Below are the code and all the weights of a small trained network. Each question names an input and a target symbol and asks about switching units off, where a switched-off unit gives its printed mean instead of its output.

import numpy as np


def w(rows, s, z=0):
    codes = np.array(rows[::2]) - 128.0
    scale = np.full(codes.shape[1], s)
    scale[-1] = z or s
    return codes * scale


def norm(h):
    return h / np.sqrt((h * h).mean(-1, keepdims=True) + 1e-5)


def f(y):
    return np.maximum(y, 0)


def softmax(a):
    e = np.exp(a - a.max(-1, keepdims=True))
    return e / e.sum(-1, keepdims=True)


def log_softmax(a):
    a = a - a.max(-1, keepdims=True)
    return a - np.log(np.exp(a).sum(-1, keepdims=True))


def net(x, mask):
    ids = ['αβγεηθλμξπτφψω'.index(c) for c in x.split()]
    T = len(ids)
    res = E[ids] + P[:T]
    u = 0
    for l in range(3):
        q, k, v = (norm(res) @ M[l].T for M in (Q, K, V))
        z = softmax(np.where(np.tri(T) > 0, q @ k.T / 2**0.5, -1e9)) @ v
        res = res + np.where(mask[u], z, O[l][:, -1]) @ O[l][:, :-1]
        u += 1
        y = f(norm(res) @ A[l][:, :-1].T + A[l][:, -1])
        res = res + np.where(mask[u : u + 16], y, B[l][:, -1]) @ B[l][:, :-1]
        u += 16
    return log_softmax(norm(res)[-1] @ U[:, :-1].T + U[:, -1])


Q, K, V, O, A, B = {}, {}, {}, {}, {}, {}
E = w([
[151,179,78,192,75,60],'α',
[174,81,113,169,52,79],'β',
[151,174,147,62,94,121],'γ',
[128,166,117,123,89,57],'ε',
[120,51,187,169,119,186],'η',
[108,71,64,185,79,118],'θ',
[141,202,60,162,68,149],'λ',
[154,57,98,58,76,136],'μ',
[127,90,19,97,124,117],'ξ',
[168,79,74,116,124,146],'π',
[44,195,186,255,151,158],'τ',
[124,195,100,67,219,101],'φ',
[44,132,113,104,104,104],'ψ',
[95,107,109,234,218,149],'ω',
],0.0041)
P = w([
[162,136,171,92,123,5],'0',
[120,53,47,152,49,167],'1',
[118,75,55,150,81,166],'2',
[134,94,60,131,103,166],'3',
[146,170,103,81,117,208],'4',
[155,157,106,103,113,187],'5',
[171,162,108,93,108,173],'6',
[157,145,101,99,118,158],'7',
[173,158,113,106,129,156],'8',
[163,138,102,86,127,175],'9',
[167,152,90,93,128,184],'10',
[149,156,81,118,127,170],'11',
],0.0024)
Q[0] = w([
[55,132,96,212,147,187],'L0H1',
[199,161,3,37,40,76],'L0H1',
],0.0051)
K[0] = w([
[192,89,255,214,198,119],'L0H1',
[50,128,142,40,114,61],'L0H1',
],0.0053)
V[0] = w([
[117,75,252,133,140,33],'L0H1',
[12,169,101,59,78,97],'L0H1',
],0.0028)
O[0] = w([
[137,69,218,118,167,105,52],'L0H1',
[10,131,132,182,114,251,250],'L0H1',
],0.0032,0.002)
A[0] = w([
[213,72,247,69,85,128,123],'L0N1',
[157,193,124,100,120,100,61],'L0N2',
[63,140,174,97,28,102,147],'L0N3',
[117,143,156,151,178,130,60],'L0N4',
[35,127,162,108,160,114,157],'L0N5',
[151,142,177,93,254,105,28],'L0N6',
[58,200,100,108,186,119,118],'L0N7',
[198,139,140,88,83,235,110],'L0N8',
[105,187,140,62,167,155,92],'L0N9',
[185,146,71,212,107,118,97],'L0N10',
[139,103,141,181,62,129,78],'L0N11',
[178,140,53,208,124,150,76],'L0N12',
[43,91,211,131,142,177,133],'L0N13',
[194,131,142,187,82,116,1],'L0N14',
[92,70,137,163,105,143,156],'L0N15',
[198,77,138,98,127,212,91],'L0N16',
],0.0033,0.0015)
B[0] = w([
[120,202,119,31,102,210,166],'L0N1',
[74,204,139,166,127,168,156],'L0N2',
[141,115,112,132,201,250,230],'L0N3',
[137,117,94,152,165,85,136],'L0N4',
[181,126,157,184,76,217,178],'L0N5',
[125,122,3,156,151,134,145],'L0N6',
[178,87,92,163,122,179,223],'L0N7',
[81,98,109,219,211,55,249],'L0N8',
[75,103,96,230,92,162,188],'L0N9',
[84,129,162,81,181,187,220],'L0N10',
[74,132,79,91,166,155,181],'L0N11',
[87,118,191,61,158,206,229],'L0N12',
[152,120,90,211,75,147,184],'L0N13',
[80,172,119,142,199,210,146],'L0N14',
[163,143,69,72,124,175,206],'L0N15',
[40,194,48,170,142,142,192],'L0N16',
],0.0026,0.0021)
Q[1] = w([
[63,214,39,93,158,230],'L1H1',
[5,165,4,202,177,240],'L1H1',
],0.0033)
K[1] = w([
[202,150,254,117,148,82],'L1H1',
[213,151,244,107,199,59],'L1H1',
],0.0038)
V[1] = w([
[177,142,215,83,61,177],'L1H1',
[76,253,139,134,94,32],'L1H1',
],0.004)
O[1] = w([
[99,107,48,238,128,62,1],'L1H1',
[252,100,138,149,88,167,106],'L1H1',
],0.0043,0.00097)
A[1] = w([
[126,203,116,141,141,112,98],'L1N1',
[120,40,142,135,132,161,103],'L1N2',
[98,141,81,147,202,144,91],'L1N3',
[49,99,132,111,223,116,86],'L1N4',
[125,191,75,95,23,126,146],'L1N5',
[134,86,158,252,106,98,177],'L1N6',
[207,85,119,67,114,137,95],'L1N7',
[207,30,138,206,77,94,8],'L1N8',
[84,120,192,55,124,72,72],'L1N9',
[152,25,65,116,123,169,157],'L1N10',
[190,49,137,159,172,162,105],'L1N11',
[131,75,175,202,190,177,42],'L1N12',
[113,93,92,147,164,156,96],'L1N13',
[108,109,236,92,100,187,86],'L1N14',
[111,61,168,154,33,50,64],'L1N15',
[6,163,183,92,202,101,102],'L1N16',
],0.0033,0.0015)
B[1] = w([
[151,75,177,146,87,124,157],'L1N1',
[139,209,129,131,120,146,167],'L1N2',
[129,196,178,126,157,90,225],'L1N3',
[125,172,222,72,76,83,183],'L1N4',
[133,115,212,181,168,155,242],'L1N5',
[131,44,53,32,175,75,163],'L1N6',
[108,225,154,180,151,78,160],'L1N7',
[200,48,149,19,124,133,145],'L1N8',
[85,8,102,155,61,183,133],'L1N9',
[137,255,160,193,148,136,252],'L1N10',
[162,212,197,103,87,99,163],'L1N11',
[143,141,142,86,100,59,153],'L1N12',
[133,195,127,158,138,72,204],'L1N13',
[150,103,60,108,169,185,170],'L1N14',
[159,233,123,76,224,159,132],'L1N15',
[87,125,190,108,49,48,196],'L1N16',
],0.0028,0.0023)
Q[2] = w([
[116,179,94,97,254,86],'L2H1',
[73,187,110,149,68,199],'L2H1',
],0.0048)
K[2] = w([
[200,11,213,180,8,152],'L2H1',
[201,172,208,30,254,29],'L2H1',
],0.0033)
V[2] = w([
[159,143,92,83,254,85],'L2H1',
[150,134,215,245,179,79],'L2H1',
],0.0045)
O[2] = w([
[181,172,107,39,234,64,32],'L2H1',
[93,74,207,172,255,138,2],'L2H1',
],0.0059,0.00082)
A[2] = w([
[149,153,102,168,163,129,168],'L2N1',
[74,98,84,168,175,69,111],'L2N2',
[102,56,88,89,150,30,6],'L2N3',
[194,173,132,53,86,190,169],'L2N4',
[123,124,133,132,150,59,55],'L2N5',
[253,113,115,188,136,163,5],'L2N6',
[212,105,100,158,133,157,33],'L2N7',
[109,117,102,115,146,163,148],'L2N8',
[125,153,165,126,116,180,107],'L2N9',
[160,148,219,130,82,130,142],'L2N10',
[137,145,83,75,131,123,77],'L2N11',
[126,168,154,104,155,143,94],'L2N12',
[176,63,191,98,140,66,218],'L2N13',
[87,68,184,166,142,87,164],'L2N14',
[96,67,147,200,139,156,184],'L2N15',
[77,147,122,82,189,119,185],'L2N16',
],0.005,0.0015)
B[2] = w([
[138,165,150,140,107,107,182],'L2N1',
[175,174,88,124,120,147,163],'L2N2',
[1,175,170,123,169,100,135],'L2N3',
[152,103,104,138,169,127,254],'L2N4',
[116,173,111,105,128,108,136],'L2N5',
[72,145,180,117,103,60,170],'L2N6',
[107,135,165,163,122,64,153],'L2N7',
[138,124,159,145,152,130,178],'L2N8',
[105,149,132,123,149,139,210],'L2N9',
[106,164,117,90,129,183,167],'L2N10',
[119,116,145,159,131,112,158],'L2N11',
[111,95,132,119,98,148,167],'L2N12',
[131,91,80,166,74,195,140],'L2N13',
[128,95,64,122,128,131,144],'L2N14',
[161,92,110,124,183,104,186],'L2N15',
[92,119,172,134,108,146,193],'L2N16',
],0.0059,0.0038)
U = w([
[186,247,101,101,187,79,93],'α',
[85,174,68,89,161,31,130],'β',
[59,107,101,149,80,120,161],'γ',
[240,173,229,180,76,175,100],'ε',
[132,134,85,75,14,129,108],'η',
[178,174,49,68,50,92,108],'θ',
[188,106,190,165,65,28,165],'λ',
[176,109,145,11,201,162,140],'μ',
[27,75,145,143,51,170,52],'ξ',
[161,66,99,215,224,136,63],'π',
[253,139,89,40,120,150,144],'τ',
[120,103,70,203,108,197,253],'φ',
[53,173,202,47,223,101,141],'ψ',
[119,50,209,95,225,159,99],'ω',
],0.0062,0.0027)

Each question gives the input, a string of symbols that net reads in full, and the target symbol t.
The units are the heads (2 rows each of Q, K, V and O) and the neurons (one row each of A and B). Each row of codes is followed by its name. A weight is (code - 128) times the scale printed after its matrix; where a second scale follows, it is the last column's (O, A, B and U).
mask holds one flag per unit, layer by layer, with each layer's heads first. A switched-off unit (its flag False) gives its mean, the last column of its rows in O or B, instead of its output. The means were averaged over made-up inputs and are rounded, as every weight is.
A unit's drop is (log p(t) with every unit on - log p(t) with that unit switched off) / (log p(t) with every unit on - log p(t) with every unit switched off).
The circuit of an input: a set's keep is (log p(t) with only the set's units on - log p(t) with every unit switched off) / (log p(t) with every unit on - log p(t) with every unit switched off). Starting from the 12 units with the biggest drops (on a tie, the unit counted first), units are removed one at a time, each time the one whose removal leaves the highest keep (on an exact tie, the one counted first), for as long as the keep stays at least 0.8.
units of the circuit, in order: the units of the circuit, biggest drop first
top k neurons: the k neurons with the biggest drops, biggest first
k most important neurons of layer l: the k neurons of layer l with the biggest drops, biggest first
drop when u is switched off: that unit's drop, to one decimal
input γ θ β φ γ, target π: 3 most important neurons of layer 0 => (L0N1; L0N3; L0N8)
input π β φ γ α τ φ φ η, target ψ: units of the circuit, in order => (L0H1; L2H1; L1H1)
input γ ψ γ β α ω ε ψ, target π: units of the circuit, in order => (L2H1; L1H1; L2N15)
input ε γ ε, target λ: top neuron => (L2N6)
input γ τ θ γ, target π: units of the circuit, in order => (L1H1; L2H1; L2N15)
input γ ψ γ ε, target π: units of the circuit, in order => (L1H1; L2H1; L2N15)
input γ β η λ β γ τ γ β ε ψ θ, target π: units of the circuit, in order => (L1H1; L2H1; L2N15; L0H1)
input ε π γ ξ λ π, target λ: units of the circuit, in order => (L1H1; L2N6; L0N8; L2N7)
input μ γ η γ λ ω, target ψ: units of the circuit, in order => (L1H1; L0H1; L0N12; L1N4)
input ε θ ω λ α ψ η, target λ: top 2 neurons => (L0N8; L2N6)
input β γ π γ γ ω τ π, target α: 2 most important neurons of layer 0 => (L0N1; L0N8)
input ε θ ε ξ γ μ, target λ: 2 most important neurons of layer 2 => (L2N6; L2N7)
input ε η α α β, target λ: top 2 neurons => (L0N8; L2N6)
input γ φ η θ η, target π: top 2 neurons => (L0N1; L0N3)
input α ψ μ, target ε: 2 most important neurons of layer 1 => (L1N10; L1N7)
input γ ω η γ θ φ ψ β ε, target π: top 2 neurons => (L0N1; L2N15)
input ε ψ π α τ α φ ε η ξ α, target λ: 2 most important neurons of layer 2 => (L2N6; L2N7)
input α ξ γ π ψ θ θ, target ε: 2 most important neurons of layer 2 => (L2N6; L2N7)
input γ ε ψ ψ τ α ψ, target φ: top 2 neurons => (L0N1; L0N8)
input ε τ α ε, target λ: top neuron => (L2N6)
input β θ ψ β ω η α α ξ, target α: top 2 neurons => (L0N1; L2N2)
input α γ ω γ μ, target ε: top neuron => (L0N8)
input λ η ψ γ, target φ: drop when L2H1 is switched off => 0.2
input α π η τ π β φ ε γ β α ψ, target ε: drop when L0H1 is switched off => 0.3
input ε ψ ξ ω, target λ: drop when L0H1 is switched off => 0.2
input η ω α β, target ψ: drop when L0H1 is switched off => 0.4
input γ ψ ψ ψ γ π ψ ψ, target φ: top neuron => (L0N1)
